Below is a small trained network, with its code and all its weights. Each question gives an input and a class and asks what happens when units are switched off, that is, made to give their printed mean instead of their output.

import numpy as np


def w(rows, s, z=0):
    codes = np.array(rows[::2]) - 128.0
    scale = np.full(codes.shape[1], s)
    scale[-1] = z or s
    return codes * scale


def f(y):
    return np.maximum(y, 0)


def log_softmax(a):
    a = a - a.max(-1, keepdims=True)
    return a - np.log(np.exp(a).sum(-1, keepdims=True))


def net(x, mask):
    res = np.array(x, float).reshape(1, 7) / 4 @ E
    y = f(res @ A[0][:, :-1].T + A[0][:, -1])
    res = res + np.where(mask, y, B[0][:, -1]) @ B[0][:, :-1]
    return log_softmax(res[-1] @ U[:, :-1].T + U[:, -1])


A, B = {}, {}
E = w([
[135,112,238,170,131],'x0',
[254,215,180,228,155],'x1',
[83,187,203,144,183],'x2',
[29,113,242,223,247],'x3',
[63,58,38,241,13],'x4',
[46,161,183,143,221],'x5',
[106,244,87,94,142],'x6',
],0.0072)
A[0] = w([
[67,80,125,84,86,181],'N0',
[119,88,76,188,42,126],'N1',
[89,66,152,60,106,127],'N2',
[103,84,155,124,151,41],'N3',
[84,97,141,174,124,255],'N4',
[137,143,202,158,246,132],'N5',
[209,104,138,163,174,112],'N6',
],0.012,0.0083)
B[0] = w([
[126,109,178,49,235,215],'N0',
[17,88,171,102,108,237],'N1',
[91,236,176,54,236,182],'N2',
[60,182,176,76,193,146],'N3',
[120,73,124,31,139,237],'N4',
[20,233,234,130,96,249],'N5',
[124,94,238,83,2,173],'N6',
],0.0088,0.013)
U = w([
[142,139,42,6,157,239],'0',
[60,55,120,130,124,123],'1',
[213,109,71,237,130,2],'2',
[13,160,175,96,131,161],'3',
[160,121,178,93,161,101],'4',
[205,120,161,190,130,18],'5',
[145,170,142,96,117,62],'6',
[149,55,178,108,42,217],'7',
],0.012,0.0088)

Each question gives the input, the list of numbers given to net, and the class t.
The units are the neurons (one row each of A and B). Each row of codes is followed by its name. A weight is (code - 128) times the scale printed after its matrix; where a second scale follows, it is the last column's (A, B and U).
mask holds one flag per neuron, in row order. A switched-off neuron (its flag False) gives its mean, the last column of its row in B, instead of its output. The means were averaged over made-up inputs and are rounded, as every weight is.
A unit's drop is (log p(t) with every unit on - log p(t) with that unit switched off) / (log p(t) with every unit on - log p(t) with every unit switched off).
The circuit of an input: a set's keep is (log p(t) with only the set's units on - log p(t) with every unit switched off) / (log p(t) with every unit on - log p(t) with every unit switched off). Starting from all 7 units, units are removed one at a time, each time the one whose removal leaves the highest keep (on an exact tie, the one counted first), for as long as the keep stays at least 0.8.
units of the circuit, in order: the units of the circuit, biggest drop first
most important unit: the unit with the biggest drop
top k neurons: the k neurons with the biggest drops, biggest first
drop when u is switched off: that unit's drop, to one decimal
input [7,6,0,-4,6,-2,8], class 7: most important unit -> N5
input [3,-2,8,-5,-3,0,6], class 0: top 2 neurons -> (N1, N5)
input [8,4,3,-8,2,-1,3], class 7: units of the circuit, in order -> (N5, N2)
input [1,0,-4,-8,-7,5,-4], class 0: top 2 neurons -> (N5, N1)
input [2,7,5,-8,-1,-4,4], class 7: top 2 neurons -> (N6, N2)
input [4,-2,-8,-7,3,8,-2], class 0: top 2 neurons -> (N5, N6)
input [1,6,-5,-1,-5,-4,3], class 7: units of the circuit, in order -> (N6, N2)
input [-7,7,5,-6,-2,2,-4], class 6: top 2 neurons -> (N1, N4)
input [-1,5,-5,5,1,-7,7], class 7: top 2 neurons -> (N5, N2)
input [-1,5,2,3,7,-5,-1], class 7: top 3 neurons -> (N5, N2, N0)
input [-4,-8,-5,0,-6,0,-4], class 0: drop when N5 is switched off -> 0.4
input [2,5,-1,-4,-8,-6,-6], class 7: drop when N6 is switched off -> 0.2
input [-7,-6,5,1,-8,-5,7], class 0: drop when N1 is switched off -> 0.1
input [-5,-3,8,-7,-1,6,3], class 0: drop when N1 is switched off -> 0.1
input [-7,5,3,-4,-2,-1,-7], class 7: most important unit -> N6
